+0.03 +4.40 +2.47 +3.40 -0.28
+0.01 +1.23 +2.54 +3.73 -0.80
+0.02 +2.35 +2.99 +4.39 -0.65
+0.00 -0.65 +0.97 +1.63 -0.20
->
+0.03 +4.40
+0.01 +1.23
+0.02 +2.35

+2.14 -2.15 +2.05
+6.01 -5.75 +5.73
+3.32 -3.17 +3.17
-2.21 +2.23 -2.09
-3.65 +3.49 -3.47
->
+2.14 -2.15
+6.01 -5.75
+3.32 -3.17

-3.98 -3.46 +3.33 -0.60 +3.96
+4.05 -4.27 +4.24 -4.46 +3.50
-1.74 +4.21 -4.08 +1.07 -4.03
->
-3.98 -3.46
+4.05 -4.27
-1.74 +4.21

+3.04 -5.50 -0.30 +2.47 -0.41
+1.26 -5.68 +2.58 +1.36 -1.04
+0.92 -5.49 +2.96 +1.14 -1.11
+2.23 -5.86 +1.23 +1.98 -0.74
+2.52 -5.79 +0.73 +2.14 -0.67
->
+3.04 -5.50
+1.26 -5.68
+0.92 -5.49

-4.88 +1.56 -2.29 -3.86
-3.92 -0.24 +3.01 -3.90
-3.50 +1.63 +3.74 -3.81
->
-4.88 +1.56
-3.92 -0.24
-3.50 +1.63

+4.29 -1.65 +4.97 +2.70 -4.08
-5.34 +4.09 -5.17 -4.89 +4.88
+2.81 -3.81 +2.14 +3.78 -3.12
->
+4.29 -1.65
-5.34 +4.09
+2.81 -3.81

-4.80 +4.14 +4.67 -3.59
+3.61 +4.24 -4.32 +2.53
+4.12 +4.30 -4.56 +3.01
->
-4.80 +4.14
+3.61 +4.24
+4.12 +4.30

-2.93 +1.47 +1.68 -0.64 +5.98
+2.79 -2.87 -2.42 -0.20 -1.42
-3.29 +1.68 +3.33 -1.82 -0.09
->
-2.93 +1.47
+2.79 -2.87
-3.29 +1.68
---
-2.32 +3.88 +4.25 -4.25
+4.51 -3.66 -3.79 +4.39
->
-4.25 -3.79

+1.90 +5.26 +3.06 -1.92 -3.17
-2.22 -5.42 -2.95 +2.46 +3.42
+2.02 +5.32 +2.97 -1.97 -3.12
+2.22 +5.61 +3.03 -2.30 -3.50
-1.89 -5.33 -3.15 +1.76 +3.39
->
-3.17 +2.46 +2.97 +5.61 -1.89

-4.03 +4.10 +4.50
-4.78 +5.40 +5.35
+4.98 -4.42 -4.64
+5.16 -4.45 -4.82
-0.63 +2.39 +1.07
->
+4.50 +5.40 +4.98

+2.09 +5.07
+2.21 +5.02
+1.50 +5.11
+1.53 +5.17
->
+5.07 +2.21

+0.00 +2.29 +1.19
-0.21 +2.91 +0.00
-0.16 -4.57 +0.18
-1.02 -1.73 +0.35
-0.30 -1.78 -1.26
->
+1.19 +2.91 -0.16

+1.13 -4.46 -0.36
+3.50 -2.85 +1.51
->
-0.36 -2.85

+1.34 +0.53 +0.38
+1.97 +0.50 +1.19
+2.68 +0.66 +1.67
+0.79 +5.08 +2.21
->
+0.38 +0.50 +2.68
---
-4.97 +1.32 -0.87 +4.30
+2.98 -1.26 -0.87 +1.92
-4.09 +3.63 +1.26 +3.64
->
-4.97 +1.32
+2.98 -1.26
-4.09 +3.63

-1.26 -2.48 +5.03 -5.39 +3.62
+1.26 +2.47 -5.05 +5.45 -3.67
+2.18 -2.74 +4.98 -4.63 +4.32
-6.12 +2.31 -3.56 +2.36 -3.99
-3.64 +2.62 -4.52 +4.02 -4.39
->
-1.26 -2.48
+1.26 +2.47
+2.18 -2.74

+5.10 -4.57 +2.66
-2.08 +3.46 -5.00
+5.89 -5.09 +2.48
->
+5.10 -4.57
-2.08 +3.46
+5.89 -5.09

-0.08 +0.20
+0.00 +0.20
+5.59 +2.53
+0.08 +0.22
->
-0.08 +0.20
+0.00 +0.20
+5.59 +2.53

-0.11 +4.78 +2.27 +2.14
+0.03 +3.32 +3.08 +2.11
-3.70 -3.64 -4.09 -2.50
-0.27 -3.56 -6.00 -4.25
-3.31 +0.92 -0.99 -1.04
->
-0.11 +4.78
+0.03 +3.32
-3.70 -3.64

+0.64 -5.66 +2.35
+2.49 -3.22 -0.03
-1.56 +1.81 +1.76
+0.26 -2.37 +1.52
->
+0.64 -5.66
+2.49 -3.22
-1.56 +1.81
---
+0.75 +0.65 -3.79 +5.11 -1.09 -0.79 -1.33 +1.83 +4.03 +0.86
+2.52 +0.18 +4.31 -0.05 +0.97 +2.35 +2.03 +2.62 +0.53 +2.71
->
+0.65 -3.79 +5.11 -1.09 -0.79 -1.33 +1.83 +4.03 +0.86 +0.75
+0.18 +4.31 -0.05 +0.97 +2.35 +2.03 +2.62 +0.53 +2.71 +2.52

-3.14 +2.09 -0.83 +3.32 -2.56 -0.32
-0.76 -1.88 -2.28 -1.66 -3.18 +1.05
-0.07 -0.34 -1.70 -0.78 -2.16 +1.85
-0.75 -1.31 -0.83 -1.39 +2.19 +1.00
+1.24 -1.22 +4.27 +1.25 +3.61 -4.36
-0.41 -0.21 -1.65 -0.30 -1.96 +1.02
->
+2.09 -0.83 +3.32 -2.56 -0.32 -3.14
-1.88 -2.28 -1.66 -3.18 +1.05 -0.76
-0.34 -1.70 -0.78 -2.16 +1.85 -0.07
-1.31 -0.83 -1.39 +2.19 +1.00 -0.75
-1.22 +4.27 +1.25 +3.61 -4.36 +1.24
-0.21 -1.65 -0.30 -1.96 +1.02 -0.41

-0.19 -0.71 -0.67 +4.17 +6.07
-1.06 +4.51 -0.75 -2.04 +2.21
+1.75 +0.35 -0.65 +4.37 +1.02
-0.53 +2.30 +2.13 +1.47 +0.09
+1.48 +4.00 -1.16 +1.94 +1.92
+0.12 -0.83 +0.99 -2.01 -3.69
-4.34 -1.63 +1.18 -1.88 -1.47
->
-0.71 -0.67 +4.17 +6.07 -0.19
+4.51 -0.75 -2.04 +2.21 -1.06
+0.35 -0.65 +4.37 +1.02 +1.75
+2.30 +2.13 +1.47 +0.09 -0.53
+4.00 -1.16 +1.94 +1.92 +1.48
-0.83 +0.99 -2.01 -3.69 +0.12
-1.63 +1.18 -1.88 -1.47 -4.34

+0.09 +0.13 -1.40 -0.24 +3.88 +2.68 +1.75 +0.83 +2.44 -3.59 -1.83
+3.76 -1.98 +4.88 -3.01 +1.35 -1.27 -1.04 -2.82 -1.82 -0.90 +1.11
-0.82 +0.73 -1.19 +0.67 +3.26 +1.17 +2.83 +1.04 +2.08 -2.45 -2.05
-1.48 +1.18 +0.27 +1.27 +2.88 -0.43 +2.97 +0.89 +0.92 -1.74 -1.03
-0.81 +0.71 -0.04 +0.71 +4.48 +0.34 +2.91 +0.69 +1.39 -2.97 -1.38
-1.75 +1.59 +1.88 +1.77 -1.49 -2.66 -1.71 +0.93 -3.62 +2.58 +3.45
-1.02 +0.80 +0.14 +0.86 +4.03 +0.05 +2.96 +0.74 +1.21 -2.64 -1.22
-1.71 +1.28 +0.22 +1.49 +2.48 -0.46 +2.97 +0.96 +0.88 -1.45 -1.02
->
+0.13 -1.40 -0.24 +3.88 +2.68 +1.75 +0.83 +2.44 -3.59 -1.83 +0.09
-1.98 +4.88 -3.01 +1.35 -1.27 -1.04 -2.82 -1.82 -0.90 +1.11 +3.76
+0.73 -1.19 +0.67 +3.26 +1.17 +2.83 +1.04 +2.08 -2.45 -2.05 -0.82
+1.18 +0.27 +1.27 +2.88 -0.43 +2.97 +0.89 +0.92 -1.74 -1.03 -1.48
+0.71 -0.04 +0.71 +4.48 +0.34 +2.91 +0.69 +1.39 -2.97 -1.38 -0.81
+1.59 +1.88 +1.77 -1.49 -2.66 -1.71 +0.93 -3.62 +2.58 +3.45 -1.75
+0.80 +0.14 +0.86 +4.03 +0.05 +2.96 +0.74 +1.21 -2.64 -1.22 -1.02
+1.28 +0.22 +1.49 +2.48 -0.46 +2.97 +0.96 +0.88 -1.45 -1.02 -1.71

+1.71 -2.64 +1.75 +1.48 +2.77 -5.24 -3.43 -2.97
-1.56 +1.59 -0.94 +2.48 -1.24 +3.03 -1.00 +1.36
+0.46 +0.01 +0.34 -4.02 -0.71 +3.61 +4.98 +1.74
-2.57 +2.91 -1.74 +1.37 -2.79 +2.51 +0.93 +0.63
->
-2.64 +1.75 +1.48 +2.77 -5.24 -3.43 -2.97 +1.71
+1.59 -0.94 +2.48 -1.24 +3.03 -1.00 +1.36 -1.56
+0.01 +0.34 -4.02 -0.71 +3.61 +4.98 +1.74 +0.46
+2.91 -1.74 +1.37 -2.79 +2.51 +0.93 +0.63 -2.57

-3.23 +1.86 -2.17
-0.71 +5.20 -3.58
+4.29 +1.55 +0.31
-1.61 +4.57 -3.47
+4.83 +4.11 -1.08
+5.07 +4.79 -1.43
-3.15 -3.46 +1.30
->
+1.86 -2.17 -3.23
+5.20 -3.58 -0.71
+1.55 +0.31 +4.29
+4.57 -3.47 -1.61
+4.11 -1.08 +4.83
+4.79 -1.43 +5.07
-3.46 +1.30 -3.15
